Here is a tiny trained network, its code and every weight. The questions are about switching its units off for an input and a class, where a switched-off unit gives its printed mean instead of its output.

import numpy as np


def w(rows, s, z=0):
    codes = np.array(rows[::2]) - 128.0
    scale = np.full(codes.shape[1], s)
    scale[-1] = z or s
    return codes * scale


def norm(h):
    return h / np.sqrt((h * h).mean(-1, keepdims=True) + 1e-5)


def f(y):
    return np.maximum(y, 0)


def log_softmax(a):
    a = a - a.max(-1, keepdims=True)
    return a - np.log(np.exp(a).sum(-1, keepdims=True))


def net(x, mask):
    res = np.array(x, float).reshape(1, 3) / 4 @ E
    u = 0
    for l in range(3):
        y = f(norm(res) @ A[l][:, :-1].T + A[l][:, -1])
        res = res + np.where(mask[u : u + 7], y, B[l][:, -1]) @ B[l][:, :-1]
        u += 7
    return log_softmax(norm(res)[-1] @ U[:, :-1].T + U[:, -1])


A, B = {}, {}
E = w([
[110,108,162,137,252,191],'x0',
[144,152,181,64,88,175],'x1',
[8,179,94,146,74,221],'x2',
],0.012)
A[0] = w([
[107,144,82,55,171,102,42],'0.n1',
[125,130,62,216,185,33,2],'0.n2',
[105,128,41,140,162,106,4],'0.n3',
[67,128,39,160,150,99,78],'0.n4',
[111,103,160,106,215,143,64],'0.n5',
[152,111,2,113,43,79,31],'0.n6',
[62,121,76,175,80,189,16],'0.n7',
],0.011,0.0047)
B[0] = w([
[133,131,93,142,142,122,128],'0.n1',
[165,2,59,167,83,185,242],'0.n2',
[140,43,81,206,107,170,162],'0.n3',
[139,39,125,138,113,207,217],'0.n4',
[155,167,161,218,83,124,212],'0.n5',
[101,157,221,146,81,27,255],'0.n6',
[150,218,16,84,136,136,247],'0.n7',
],0.016,0.0055)
A[1] = w([
[217,140,147,140,67,193,77],'1.n1',
[183,169,101,81,195,98,100],'1.n2',
[88,106,153,171,254,169,2],'1.n3',
[85,29,171,75,94,159,7],'1.n4',
[175,119,212,28,75,212,80],'1.n5',
[236,90,114,70,209,58,170],'1.n6',
[70,95,124,102,176,91,38],'1.n7',
],0.02,0.0031)
B[1] = w([
[198,182,72,80,115,104,254],'1.n1',
[194,151,93,121,148,129,153],'1.n2',
[94,154,242,198,57,114,188],'1.n3',
[208,181,108,81,119,165,166],'1.n4',
[130,13,54,219,44,180,238],'1.n5',
[9,179,95,137,252,65,229],'1.n6',
[61,95,144,175,145,120,128],'1.n7',
],0.019,0.0095)
A[2] = w([
[167,140,210,198,167,186,3],'2.n1',
[118,75,173,105,140,125,50],'2.n2',
[110,7,131,146,161,151,119],'2.n3',
[96,125,205,121,67,82,188],'2.n4',
[126,116,154,115,149,140,3],'2.n5',
[4,158,119,85,126,216,169],'2.n6',
[179,189,108,71,133,139,153],'2.n7',
],0.025,0.0026)
B[2] = w([
[78,126,157,77,40,40,205],'2.n1',
[160,84,105,191,119,137,129],'2.n2',
[128,98,90,178,110,252,199],'2.n3',
[218,171,237,145,144,144,248],'2.n4',
[114,170,132,115,115,133,128],'2.n5',
[30,125,95,163,241,15,254],'2.n6',
[206,105,206,112,198,160,209],'2.n7',
],0.02,0.0087)
U = w([
[62,158,105,161,245,82,185],'0',
[136,161,249,195,13,72,160],'1',
[134,31,57,219,55,206,146],'2',
[220,120,159,128,151,184,151],'3',
[74,124,156,23,96,187,3],'4',
],0.012,0.0071)

Each question gives the input, the list of numbers given to net, and the class t.
The units are the neurons (one row each of A and B). Each row of codes is followed by its name. A weight is (code - 128) times the scale printed after its matrix; where a second scale follows, it is the last column's (A, B and U).
mask holds one flag per neuron, layer by layer. A switched-off neuron (its flag False) gives its mean, the last column of its row in B, instead of its output. The means were averaged over made-up inputs and are rounded, as every weight is.
A unit's drop is (log p(t) with every unit on - log p(t) with that unit switched off) / (log p(t) with every unit on - log p(t) with every unit switched off).
The circuit of an input: a set's keep is (log p(t) with only the set's units on - log p(t) with every unit switched off) / (log p(t) with every unit on - log p(t) with every unit switched off). Starting from the 12 units with the biggest drops (on a tie, the unit counted first), units are removed one at a time, each time the one whose removal leaves the highest keep (on an exact tie, the one counted first), for as long as the keep stays at least 0.8.
circuit, biggest first: the units of the circuit, biggest drop first
top k neurons: the k neurons with the biggest drops, biggest first
k most important neurons of layer l: the k neurons of layer l with the biggest drops, biggest first
drop when u is switched off: that unit's drop, to one decimal
input [-4,-6,7], class 0: circuit, biggest first	1.n5
input [-3,-7,7], class 0: top 2 neurons	0.n7, 1.n5
input [3,2,0], class 3: circuit, biggest first	1.n1, 2.n7
input [0,-3,-2], class 3: top 2 neurons	1.n4, 1.n5
input [0,-1,3], class 3: 2 most important neurons of layer 1	1.n6, 1.n2
input [-1,-2,0], class 3: circuit, biggest first	1.n4, 0.n4
input [-3,-3,2], class 3: circuit, biggest first	1.n5, 0.n4, 1.n4
input [8,4,-7], class 1: top 3 neurons	1.n3, 0.n7, 0.n5
input [-2,0,3], class 3: top 4 neurons	1.n6, 2.n7, 0.n7, 1.n2
input [-6,-3,-6], class 0: top 3 neurons	1.n6, 0.n5, 1.n3
input [-1,5,-4], class 2: top 2 neurons	1.n5, 0.n7
input [-2,-2,0], class 3: top 4 neurons	1.n5, 0.n4, 0.n2, 1.n4
input [1,3,3], class 3: 2 most important neurons of layer 0	0.n7, 0.n6
input [3,5,8], class 0: circuit, biggest first	2.n6
input [-1,-1,5], class 0: top 2 neurons	2.n6, 1.n1
input [8,0,-5], class 1: top 2 neurons	1.n3, 0.n5
input [2,1,0], class 3: top 3 neurons	0.n5, 1.n1, 0.n6
input [-2,-1,0], class 3: top 3 neurons	2.n4, 1.n3, 2.n1
input [-4,-7,-5], class 2: 2 most important neurons of layer 2	2.n6, 2.n3
input [0,1,-5], class 0: circuit, biggest first	1.n6
input [-1,-2,2], class 3: top 2 neurons	1.n5, 2.n7
input [5,-3,4], class 1: 2 most important neurons of layer 1	1.n3, 1.n6
input [7,-1,5], class 1: top 2 neurons	1.n3, 1.n6
input [3,1,-1], class 3: top 4 neurons	0.n5, 1.n1, 2.n7, 0.n6
input [6,-7,-2], class 2: 2 most important neurons of layer 2	2.n3, 2.n4
input [-3,-1,7], class 0: drop when 2.n6 is switched off	0.1
input [-1,-6,-4], class 2: circuit, biggest first	0.n2
input [6,-5,4], class 1: drop when 2.n5 is switched off	0.0
